Below is a small trained network, with its code and all its weights. Each question gives an input and a class and asks what happens when units are switched off, that is, made to give their printed mean instead of their output.

import numpy as np


def w(rows, s, z=0):
    codes = np.array(rows[::2]) - 128.0
    scale = np.full(codes.shape[1], s)
    scale[-1] = z or s
    return codes * scale


def norm(h):
    return h / np.sqrt((h * h).mean(-1, keepdims=True) + 1e-5)


def f(y):
    return np.maximum(y, 0)


def log_softmax(a):
    a = a - a.max(-1, keepdims=True)
    return a - np.log(np.exp(a).sum(-1, keepdims=True))


def net(x, mask):
    res = np.array(x, float).reshape(1, 7) / 4 @ E
    u = 0
    for l in range(3):
        y = f(norm(res) @ A[l][:, :-1].T + A[l][:, -1])
        res = res + np.where(mask[u : u + 8], y, B[l][:, -1]) @ B[l][:, :-1]
        u += 8
    return log_softmax(norm(res)[-1] @ U[:, :-1].T + U[:, -1])


A, B = {}, {}
E = w([
[128,126,126,114,90,111,72,244,69,155,61,159],'x0',
[155,149,120,131,135,111,214,119,121,53,57,139],'x1',
[118,161,154,113,93,38,10,37,115,172,196,150],'x2',
[110,98,116,135,165,242,140,170,201,197,212,114],'x3',
[93,28,135,143,128,24,158,100,107,83,140,102],'x4',
[85,64,143,138,124,81,87,66,69,136,155,52],'x5',
[115,45,118,115,121,156,103,212,131,65,90,108],'x6',
],0.012)
A[0] = w([
[123,134,126,132,127,145,116,82,136,195,197,124,110],'0.n0',
[127,99,132,119,122,235,133,214,150,139,145,138,143],'0.n1',
[118,3,132,128,124,76,115,99,99,90,133,99,38],'0.n2',
[136,127,123,133,129,196,165,194,159,93,111,136,89],'0.n3',
[138,152,129,131,124,191,244,117,122,98,77,121,80],'0.n4',
[125,110,129,136,133,186,156,158,132,192,170,114,57],'0.n5',
[128,152,130,131,124,163,94,11,161,137,199,132,3],'0.n6',
[132,84,131,127,126,43,207,118,154,102,151,163,19],'0.n7',
],0.045,0.0067)
B[0] = w([
[129,130,123,132,73,179,123,93,129,200,225,91,213],'0.n0',
[143,14,90,175,145,93,105,214,207,141,85,150,253],'0.n1',
[61,60,161,128,88,130,103,62,58,96,57,69,238],'0.n2',
[169,94,130,70,208,99,167,177,141,82,69,117,226],'0.n3',
[113,253,130,139,160,237,141,103,116,98,131,102,232],'0.n4',
[121,125,77,191,110,177,120,137,157,162,137,104,204],'0.n5',
[178,127,148,11,188,49,135,104,124,142,192,82,237],'0.n6',
[107,135,108,170,81,63,193,118,206,113,180,212,200],'0.n7',
],0.036,0.04)
A[1] = w([
[180,121,165,97,108,74,125,144,66,180,173,180,21],'1.n0',
[104,162,151,154,75,100,3,140,75,142,74,189,223],'1.n1',
[136,94,205,173,159,148,163,162,35,117,187,177,9],'1.n2',
[154,220,142,128,59,101,26,164,63,164,77,202,222],'1.n3',
[186,160,115,108,148,76,101,193,147,118,68,205,214],'1.n4',
[161,202,142,149,164,151,53,126,77,139,121,165,20],'1.n5',
[126,103,132,177,86,147,43,149,89,130,109,195,56],'1.n6',
[118,109,158,177,98,129,131,144,136,151,168,248,2],'1.n7',
],0.03,0.0028)
B[1] = w([
[164,156,117,54,143,127,66,109,115,148,136,215,216],'1.n0',
[139,218,189,135,80,92,89,216,9,154,70,98,194],'1.n1',
[143,132,81,131,118,83,100,93,134,123,105,99,128],'1.n2',
[117,156,140,189,95,69,79,182,118,184,131,228,161],'1.n3',
[120,219,176,140,93,35,129,230,20,129,66,197,252],'1.n4',
[176,222,167,152,68,130,129,132,119,143,139,150,165],'1.n5',
[160,236,164,85,75,111,126,190,34,138,128,76,183],'1.n6',
[210,127,133,135,155,116,104,120,134,126,191,251,158],'1.n7',
],0.017,0.015)
A[2] = w([
[179,65,72,192,109,163,15,67,205,250,241,222,29],'2.n0',
[118,14,97,166,91,162,123,64,107,182,136,167,19],'2.n1',
[131,17,147,133,216,190,126,98,112,120,125,236,3],'2.n2',
[213,148,178,54,79,158,78,99,26,220,205,158,90],'2.n3',
[163,128,44,52,85,166,73,185,89,248,97,166,102],'2.n4',
[168,63,133,144,153,134,37,114,119,100,157,69,80],'2.n5',
[146,134,146,88,222,160,32,77,144,87,220,243,83],'2.n6',
[122,182,124,238,129,219,18,193,126,230,191,71,79],'2.n7',
],0.018,0.0053)
B[2] = w([
[107,200,132,241,34,162,72,139,65,185,223,118,237],'2.n0',
[127,120,130,145,113,232,67,93,60,197,139,200,186],'2.n1',
[73,154,113,77,183,122,126,108,134,189,73,164,153],'2.n2',
[201,101,136,82,254,18,107,237,42,63,61,208,248],'2.n3',
[111,159,182,189,81,150,59,137,136,152,94,236,195],'2.n4',
[159,186,132,125,92,165,165,72,240,155,107,186,191],'2.n5',
[123,198,166,102,119,90,140,163,58,150,46,101,182],'2.n6',
[125,117,140,240,26,214,77,137,76,132,155,208,202],'2.n7',
],0.014,0.016)
U = w([
[147,177,157,140,120,107,88,163,83,140,100,177,170],'0',
[87,154,124,157,86,68,170,66,183,92,154,200,4],'1',
[165,67,91,137,218,157,130,217,185,108,29,131,107],'2',
[54,82,175,124,77,115,108,40,51,86,57,106,167],'3',
[148,66,82,189,100,194,76,148,171,215,179,90,106],'4',
[123,248,127,132,183,231,177,99,131,67,100,140,149],'5',
[176,146,156,25,161,85,97,63,93,174,212,108,185],'6',
],0.017,0.0031)

Each question gives the input, the list of numbers given to net, and the class t.
The units are the neurons (one row each of A and B). Each row of codes is followed by its name. A weight is (code - 128) times the scale printed after its matrix; where a second scale follows, it is the last column's (A, B and U).
mask holds one flag per neuron, layer by layer. A switched-off neuron (its flag False) gives its mean, the last column of its row in B, instead of its output. The means were averaged over made-up inputs and are rounded, as every weight is.
A unit's drop is (log p(t) with every unit on - log p(t) with that unit switched off) / (log p(t) with every unit on - log p(t) with every unit switched off).
The circuit of an input: a set's keep is (log p(t) with only the set's units on - log p(t) with every unit switched off) / (log p(t) with every unit on - log p(t) with every unit switched off). Starting from the 12 units with the biggest drops (on a tie, the unit counted first), units are removed one at a time, each time the one whose removal leaves the highest keep (on an exact tie, the one counted first), for as long as the keep stays at least 0.8.
circuit, biggest first: the units of the circuit, biggest drop first
top k neurons: the k neurons with the biggest drops, biggest first
top k neurons in layer l: the k neurons of layer l with the biggest drops, biggest first
drop when u is switched off: that unit's drop, to one decimal
input [3,-7,8,5,4,-3,0], class 6: circuit, biggest first : 0.n6
input [2,-8,-2,-3,0,-2,-6], class 6: top 3 neurons : 0.n1, 2.n3, 0.n6
input [-8,2,0,8,-4,-5,-2], class 4: top 3 neurons : 0.n0, 0.n5, 0.n1
input [6,7,-4,-4,-5,6,5], class 5: top 2 neurons : 0.n4, 0.n1
input [7,5,0,-5,1,0,1], class 3: top 2 neurons in layer 0 : 0.n6, 0.n1
input [-6,3,0,7,-2,4,2], class 4: top 2 neurons : 0.n5, 0.n1
input [-4,6,-1,-8,1,1,-7], class 1: top 2 neurons in layer 0 : 0.n7, 0.n3
input [3,-8,-4,-8,-8,1,-8], class 0: circuit, biggest first : 0.n6, 0.n2, 0.n1, 0.n4
input [7,-7,2,6,7,-8,0], class 4: top 2 neurons : 0.n5, 2.n0
input [-5,-8,-4,3,1,7,6], class 4: top 3 neurons : 0.n5, 0.n1, 0.n0
input [5,-7,2,0,-1,-4,-7], class 4: top 3 neurons : 0.n0, 0.n3, 2.n0
input [-8,7,-1,-2,0,1,-8], class 6: top 2 neurons : 0.n6, 0.n5
input [-3,-6,3,8,8,-8,7], class 4: top 2 neurons : 0.n5, 0.n0
input [-2,4,-6,1,5,2,-8], class 5: circuit, biggest first : 0.n4
input [6,-5,4,-7,-8,-2,-3], class 0: drop when 0.n2 is switched off : 0.1
input [0,0,8,5,4,0,8], class 3: drop when 0.n2 is switched off : 0.6
input [-5,7,6,-2,4,2,6], class 3: drop when 0.n2 is switched off : 1.1
input [-6,7,7,-1,7,-8,-1], class 1: drop when 0.n7 is switched off : 1.0
